Below is a small trained network, with its code and all its weights. Each question gives an input and a target symbol and asks what happens when units are switched off, that is, made to give their printed mean instead of their output.

import numpy as np


def w(rows, s, z=0):
    codes = np.array(rows[::2]) - 128.0
    scale = np.full(codes.shape[1], s)
    scale[-1] = z or s
    return codes * scale


def f(y):
    return y / 2 * (1 + np.tanh(0.7978845608 * (y + 0.044715 * y**3)))


def softmax(a):
    e = np.exp(a - a.max(-1, keepdims=True))
    return e / e.sum(-1, keepdims=True)


def log_softmax(a):
    a = a - a.max(-1, keepdims=True)
    return a - np.log(np.exp(a).sum(-1, keepdims=True))


def net(x, mask):
    ids = ['ΞΩαβδεζηλστψ'.index(c) for c in x.split()]
    T = len(ids)
    res = E[ids] + P[:T]
    u = 0
    for l in range(2):
        q, k, v = (res @ M[l].T for M in (Q, K, V))
        z = softmax(np.where(np.tri(T) > 0, q @ k.T / 4**0.5, -1e9)) @ v
        res = res + np.where(mask[u], z, O[l][:, -1]) @ O[l][:, :-1]
        u += 1
        y = f(res @ A[l][:, :-1].T + A[l][:, -1])
        res = res + np.where(mask[u : u + 12], y, B[l][:, -1]) @ B[l][:, :-1]
        u += 12
    return log_softmax(res[-1] @ U[:, :-1].T + U[:, -1])


Q, K, V, O, A, B = {}, {}, {}, {}, {}, {}
E = w([
[212,222,3,128,117,189,155,75],'Ξ',
[82,112,167,107,133,160,199,213],'Ω',
[25,162,153,186,130,156,181,106],'α',
[165,152,138,164,21,129,199,239],'β',
[155,51,63,145,155,164,101,125],'δ',
[131,87,184,138,119,173,210,88],'ε',
[125,185,141,182,127,141,112,235],'ζ',
[42,107,135,178,181,206,68,142],'η',
[59,66,31,159,178,129,129,91],'λ',
[171,99,141,63,225,116,130,150],'σ',
[140,40,195,233,161,211,118,121],'τ',
[104,29,111,117,123,116,195,119],'ψ',
],0.017)
P = w([
[116,142,235,3,110,147,26,15],'0',
[78,164,123,142,178,140,152,117],'1',
[59,130,115,129,192,139,162,70],'2',
[70,128,106,128,188,145,157,83],'3',
[72,118,97,126,203,149,160,76],'4',
[78,131,96,131,195,163,156,104],'5',
[80,129,84,127,192,160,148,102],'6',
[92,123,86,139,193,161,147,114],'7',
[97,127,81,150,199,160,152,112],'8',
[90,139,69,155,207,171,144,109],'9',
[101,112,72,168,212,164,153,103],'10',
[96,149,47,176,198,155,131,108],'11',
],0.0071)
Q[0] = w([
[124,96,99,108,187,142,254,204],'0.h0',
[124,151,12,234,213,243,141,162],'0.h0',
[114,71,124,165,76,171,131,116],'0.h0',
[134,84,234,150,148,97,76,149],'0.h0',
],0.0073)
K[0] = w([
[188,194,122,38,172,85,148,110],'0.h0',
[190,164,145,155,168,153,65,72],'0.h0',
[162,137,150,46,112,109,145,125],'0.h0',
[110,149,145,129,2,86,178,112],'0.h0',
],0.009)
V[0] = w([
[190,93,177,150,102,170,144,139],'0.h0',
[234,200,112,106,180,162,169,123],'0.h0',
[196,173,111,18,131,110,151,100],'0.h0',
[118,213,50,155,1,209,51,50],'0.h0',
],0.0077)
O[0] = w([
[152,99,200,163,118,163,123,114,124],'0.h0',
[152,159,77,110,131,192,144,191,254],'0.h0',
[160,250,71,161,156,130,76,113,186],'0.h0',
[143,100,82,80,57,188,143,173,227],'0.h0',
],0.011,0.006)
A[0] = w([
[161,119,35,88,30,202,75,80,196],'0.n0',
[39,148,71,200,111,127,123,114,217],'0.n1',
[184,200,75,123,71,92,113,228,95],'0.n2',
[118,78,85,113,147,2,89,105,159],'0.n3',
[141,108,160,154,58,142,206,168,117],'0.n4',
[80,214,172,2,102,141,122,134,36],'0.n5',
[79,81,45,108,130,90,164,110,194],'0.n6',
[136,127,154,109,82,159,74,153,37],'0.n7',
[173,118,148,84,145,95,190,48,255],'0.n8',
[85,80,130,135,217,216,121,100,146],'0.n9',
[114,171,250,144,155,31,214,177,144],'0.n10',
[115,31,86,50,49,128,89,171,47],'0.n11',
],0.0078,0.0031)
B[0] = w([
[97,43,138,176,102,137,116,177,253],'0.n0',
[183,96,161,82,192,147,115,173,171],'0.n1',
[116,126,94,131,184,111,119,59,221],'0.n2',
[113,46,170,202,50,160,132,104,136],'0.n3',
[57,116,149,182,147,116,127,160,160],'0.n4',
[99,174,152,121,115,200,93,67,141],'0.n5',
[79,187,140,101,161,157,132,116,162],'0.n6',
[171,174,168,125,76,65,137,98,132],'0.n7',
[92,156,64,172,105,182,102,178,156],'0.n8',
[124,128,176,115,113,101,130,205,193],'0.n9',
[73,2,76,105,135,183,93,43,165],'0.n10',
[80,108,129,49,132,3,185,158,157],'0.n11',
],0.0082,0.016)
Q[1] = w([
[172,106,156,179,185,47,149,77],'1.h0',
[179,103,37,140,106,135,92,80],'1.h0',
[44,1,142,189,237,173,79,144],'1.h0',
[145,84,198,99,119,106,66,52],'1.h0',
],0.0097)
K[1] = w([
[148,104,61,137,130,133,77,70],'1.h0',
[157,124,187,119,132,60,58,52],'1.h0',
[125,134,162,94,11,149,1,129],'1.h0',
[126,181,37,60,99,55,185,75],'1.h0',
],0.0085)
V[1] = w([
[175,129,156,5,149,119,48,158],'1.h0',
[194,57,146,254,198,123,100,133],'1.h0',
[123,79,116,145,104,45,113,227],'1.h0',
[90,69,74,112,211,104,143,90],'1.h0',
],0.0086)
O[1] = w([
[70,185,85,226,191,51,59,156,43],'1.h0',
[129,137,170,64,53,128,32,169,198],'1.h0',
[79,210,116,120,54,156,162,139,253],'1.h0',
[62,180,68,9,149,139,118,72,154],'1.h0',
],0.014,0.0027)
A[1] = w([
[200,187,82,88,134,112,162,249,97],'1.n0',
[96,96,181,229,167,103,84,133,119],'1.n1',
[192,120,111,169,69,137,153,148,135],'1.n2',
[151,133,114,94,143,200,158,167,138],'1.n3',
[95,109,190,104,71,88,136,43,57],'1.n4',
[119,185,56,157,118,134,74,163,170],'1.n5',
[81,151,116,170,89,20,164,82,2],'1.n6',
[116,158,59,130,116,129,158,165,102],'1.n7',
[120,114,85,100,87,85,76,107,98],'1.n8',
[123,198,141,157,65,142,144,109,85],'1.n9',
[128,86,142,111,147,189,65,138,150],'1.n10',
[255,51,122,52,113,115,193,11,122],'1.n11',
],0.009,0.0075)
B[1] = w([
[121,89,123,61,197,42,99,59,205],'1.n0',
[177,113,24,136,58,67,132,106,231],'1.n1',
[122,136,116,91,77,156,139,77,173],'1.n2',
[173,190,143,197,124,78,133,58,247],'1.n3',
[200,232,88,68,123,66,124,111,156],'1.n4',
[166,132,173,85,131,138,174,192,241],'1.n5',
[209,163,207,165,179,164,89,92,154],'1.n6',
[142,100,174,157,99,182,54,105,229],'1.n7',
[127,105,198,147,115,131,158,189,156],'1.n8',
[113,75,129,81,192,138,86,157,166],'1.n9',
[95,209,170,210,138,126,151,26,247],'1.n10',
[142,121,103,154,185,128,103,254,225],'1.n11',
],0.0074,0.016)
U = w([
[139,129,75,117,84,168,101,134,34],'Ξ',
[90,171,100,113,84,88,186,100,134],'Ω',
[96,206,145,186,104,100,169,119,20],'α',
[120,170,74,142,50,54,170,154,196],'β',
[152,65,180,148,112,128,85,143,144],'δ',
[153,162,151,137,69,117,254,164,112],'ε',
[129,173,92,137,97,76,95,107,56],'ζ',
[79,157,133,146,103,124,131,203,162],'η',
[85,95,138,112,133,130,94,92,3],'λ',
[194,189,140,84,134,96,177,147,232],'σ',
[101,133,161,132,61,90,109,114,148],'τ',
[127,115,115,87,128,99,228,168,144],'ψ',
],0.0067,0.0036)

Each question gives the input, a string of symbols that net reads in full, and the target symbol t.
The units are the heads (4 rows each of Q, K, V and O) and the neurons (one row each of A and B). Each row of codes is followed by its name. A weight is (code - 128) times the scale printed after its matrix; where a second scale follows, it is the last column's (O, A, B and U).
mask holds one flag per unit, layer by layer, with each layer's heads first. A switched-off unit (its flag False) gives its mean, the last column of its rows in O or B, instead of its output. The means were averaged over made-up inputs and are rounded, as every weight is.
A unit's drop is (log p(t) with every unit on - log p(t) with that unit switched off) / (log p(t) with every unit on - log p(t) with every unit switched off).
The circuit of an input: a set's keep is (log p(t) with only the set's units on - log p(t) with every unit switched off) / (log p(t) with every unit on - log p(t) with every unit switched off). Starting from the 12 units with the biggest drops (on a tie, the unit counted first), units are removed one at a time, each time the one whose removal leaves the highest keep (on an exact tie, the one counted first), for as long as the keep stays at least 0.8.
units of the circuit, in order: the units of the circuit, biggest drop first
most important unit: the unit with the biggest drop
k most important neurons: the k neurons with the biggest drops, biggest first
k most important neurons of layer l: the k neurons of layer l with the biggest drops, biggest first
input ε ψ ε α, target δ: units of the circuit, in order	[0.h0 1.h0 0.n11]
input σ λ ε η ζ ψ ε ε ε, target ζ: most important unit	0.h0
input ψ β ζ ψ τ α α, target σ: 2 most important neurons of layer 0	[0.n3 0.n1]
input Ω β Ξ ψ ψ Ξ ε ε ψ, target λ: 3 most important neurons	[0.n2 0.n0 0.n10]
input ε β ε, target δ: 3 most important neurons	[0.n0 0.n11 0.n1]
input ζ ψ ε ψ δ τ Ξ ε ε σ η, target η: units of the circuit, in order	[0.n9 1.h0 0.n2]
input ε ψ Ξ ε, target ε: 2 most important neurons of layer 0	[0.n10 0.n1]
input τ Ξ Ω σ λ ε η Ω ψ σ Ω α, target σ: 2 most important neurons	[0.n1 0.n0]
input τ δ ε, target τ: units of the circuit, in order	[1.h0 0.h0]
input ζ ε ε ε α ε ε ψ Ξ, target Ξ: 3 most important neurons	[0.n0 1.n7 0.n2]
input ε ε η, target δ: 4 most important neurons of layer 0	[0.n8 0.n1 0.n11 0.n0]
input Ξ ψ ψ α α δ Ξ, target Ξ: units of the circuit, in order	[0.n0 0.h0]
input Ω ε α ψ ε λ ψ ψ α λ ψ ψ, target λ: units of the circuit, in order	[0.h0 1.h0 0.n10]
input β τ ζ, target ε: most important unit	0.h0
input ψ ψ ε η β δ, target σ: 2 most important neurons	[0.n3 1.n4]
input ζ δ Ξ Ξ ε Ω σ Ω δ β ψ, target β: 4 most important neurons	[0.n0 1.n1 0.n11 0.n2]
input ε ψ ε Ξ σ ε, target σ: units of the circuit, in order	[0.h0 0.n0 1.h0 0.n2]
input ε δ λ λ ψ Ξ ψ δ ε Ξ, target δ: units of the circuit, in order	[0.n0 1.h0 0.h0]
input ψ ε Ω ζ λ δ ε τ η, target σ: 2 most important neurons	[0.n8 0.n3]
input ε η ε ε Ξ ε α α Ω ψ ε, target η: 2 most important neurons	[0.n9 0.n1]
input Ξ ε α η, target η: 4 most important neurons	[0.n0 0.n1 1.n5 0.n11]
input λ ε η Ω ψ ε ζ δ λ ψ, target Ω: units of the circuit, in order	[0.h0 1.h0]
input ψ ε ε δ β, target σ: 4 most important neurons	[1.n4 0.n3 0.n8 1.n11]
